Below is a small trained network, with its code and all its weights. Each question gives an input and a target symbol and asks what happens when units are switched off, that is, made to give their printed mean instead of their output.

import numpy as np


def w(rows, s, z=0):
    codes = np.array(rows[::2]) - 128.0
    scale = np.full(codes.shape[1], s)
    scale[-1] = z or s
    return codes * scale


def norm(h):
    return h / np.sqrt((h * h).mean(-1, keepdims=True) + 1e-5)


def f(y):
    return np.maximum(y, 0)


def softmax(a):
    e = np.exp(a - a.max(-1, keepdims=True))
    return e / e.sum(-1, keepdims=True)


def log_softmax(a):
    a = a - a.max(-1, keepdims=True)
    return a - np.log(np.exp(a).sum(-1, keepdims=True))


def net(x, mask):
    ids = ['ΔΛΣεζημπφψ'.index(c) for c in x.split()]
    T = len(ids)
    res = E[ids] + P[:T]
    q, k, v = (norm(res) @ M[0].T for M in (Q, K, V))
    z = softmax(np.where(np.tri(T) > 0, q @ k.T / 2**0.5, -1e9)) @ v
    res = res + np.where(mask[0], z, O[0][:, -1]) @ O[0][:, :-1]
    y = f(norm(res) @ A[0][:, :-1].T + A[0][:, -1])
    res = res + np.where(mask[1:9], y, B[0][:, -1]) @ B[0][:, :-1]
    return log_softmax(norm(res)[-1] @ U[:, :-1].T + U[:, -1])


Q, K, V, O, A, B = {}, {}, {}, {}, {}, {}
E = w([
[113,169,155,175,141,45,220,152],'Δ',
[145,234,124,188,77,3,181,183],'Λ',
[176,207,94,48,211,65,113,121],'Σ',
[127,134,247,37,79,118,141,93],'ε',
[84,55,93,150,183,170,84,112],'ζ',
[116,152,77,158,85,56,213,150],'η',
[124,160,141,137,134,88,205,214],'μ',
[58,163,123,187,126,70,141,97],'π',
[138,149,123,180,113,11,120,111],'φ',
[100,200,164,192,155,77,128,179],'ψ',
],0.0057)
P = w([
[164,243,181,192,95,223,249,24],'0',
[203,155,199,232,144,184,220,41],'1',
[159,154,173,200,118,124,191,83],'2',
[122,157,128,167,97,101,143,110],'3',
[104,151,132,148,99,75,129,128],'4',
[95,131,117,118,108,44,119,151],'5',
[73,125,120,101,103,27,97,165],'6',
[72,99,122,118,128,3,103,157],'7',
],0.0027)
Q[0] = w([
[90,162,151,183,138,2,173,164],'H0',
[170,124,155,56,83,201,130,143],'H0',
],0.0057)
K[0] = w([
[107,92,146,2,142,92,58,128],'H0',
[129,161,146,180,88,75,174,160],'H0',
],0.0064)
V[0] = w([
[102,34,137,144,106,250,91,115],'H0',
[170,147,1,134,197,171,93,138],'H0',
],0.0034)
O[0] = w([
[24,150,119,86,29,64,94,190,251],'H0',
[83,106,50,49,247,2,122,200,205],'H0',
],0.0042,0.0014)
A[0] = w([
[100,196,132,43,96,99,136,121,144],'N0',
[87,208,97,75,116,41,166,196,88],'N1',
[191,152,143,110,182,92,170,94,191],'N2',
[89,91,115,140,153,84,124,141,89],'N3',
[125,85,77,157,184,213,98,93,33],'N4',
[75,169,161,123,3,150,122,151,52],'N5',
[116,182,166,159,34,83,136,168,6],'N6',
[118,128,139,127,180,223,150,80,89],'N7',
],0.0059,0.0019)
B[0] = w([
[171,132,224,193,160,117,210,130,175],'N0',
[96,107,94,144,246,79,175,87,255],'N1',
[109,145,98,1,116,112,51,158,177],'N2',
[220,153,137,156,77,139,123,168,212],'N3',
[163,157,188,131,157,91,221,107,172],'N4',
[167,68,234,65,138,107,166,63,157],'N5',
[76,78,221,109,122,117,164,152,193],'N6',
[29,80,80,82,154,131,100,140,158],'N7',
],0.005,0.0062)
U = w([
[136,188,180,74,193,129,204,39,253],'Δ',
[251,170,170,206,113,64,141,202,111],'Λ',
[103,117,29,41,147,75,24,179,182],'Σ',
[140,60,236,76,14,172,99,132,85],'ε',
[81,2,128,200,178,88,172,187,140],'ζ',
[143,136,8,108,13,164,200,109,61],'η',
[152,139,105,64,111,226,158,253,47],'μ',
[73,123,91,154,106,195,82,64,57],'π',
[210,136,101,154,103,120,40,15,40],'φ',
[98,220,175,179,161,230,42,187,23],'ψ',
],0.0064,0.0038)

Each question gives the input, a string of symbols that net reads in full, and the target symbol t.
The units are the heads (2 rows each of Q, K, V and O) and the neurons (one row each of A and B). Each row of codes is followed by its name. A weight is (code - 128) times the scale printed after its matrix; where a second scale follows, it is the last column's (O, A, B and U).
mask holds one flag per unit, heads first, then neurons. A switched-off unit (its flag False) gives its mean, the last column of its rows in O or B, instead of its output. The means were averaged over made-up inputs and are rounded, as every weight is.
A unit's drop is (log p(t) with every unit on - log p(t) with that unit switched off) / (log p(t) with every unit on - log p(t) with every unit switched off).
The circuit of an input: a set's keep is (log p(t) with only the set's units on - log p(t) with every unit switched off) / (log p(t) with every unit on - log p(t) with every unit switched off). Starting from all 9 units, units are removed one at a time, each time the one whose removal leaves the highest keep (on an exact tie, the one counted first), for as long as the keep stays at least 0.8.
units of the circuit, in order: the units of the circuit, biggest drop first
most important unit: the unit with the biggest drop
top k neurons: the k neurons with the biggest drops, biggest first
drop when u is switched off: that unit's drop, to one decimal
input ε η ζ φ Σ φ μ, target Σ: units of the circuit, in order : (H0 N2 N0 N4)
input Λ η ζ Σ ψ, target Σ: units of the circuit, in order : (H0 N2 N0 N4)
input ζ ψ ε, target ε: units of the circuit, in order : (N1 H0)
input φ ζ η φ η Σ π Δ, target Σ: units of the circuit, in order : (H0 N2 N0 N4)
input ζ Δ ζ ψ ζ η π ζ, target Σ: units of the circuit, in order : (N0 N1)
input ζ ζ Δ φ Σ η, target Σ: top 3 neurons : (N2 N0 N4)
input ζ Σ ζ, target Λ: most important unit : N3
input ψ ζ φ ψ ψ ε ψ, target ε: units of the circuit, in order : (H0 N1 N5)
input Λ ψ φ, target φ: top 2 neurons : (N1 N2)
input φ μ φ Δ μ, target μ: top 2 neurons : (N1 N2)
input ζ φ Σ φ φ, target Σ: top 3 neurons : (N2 N0 N4)
input ζ μ φ φ ζ ζ ζ, target Σ: top 3 neurons : (N0 N6 N1)
input η ζ φ ψ Σ π, target Σ: top 4 neurons : (N2 N0 N4 N1)
input ψ ε Σ, target Σ: most important unit : N2
input ψ ε Λ ψ Δ, target ε: drop when N1 is switched off : 0.3
input Δ π η, target η: drop when N0 is switched off : 0.4
input ζ Δ φ Σ φ, target Σ: drop when N3 is switched off : 0.0
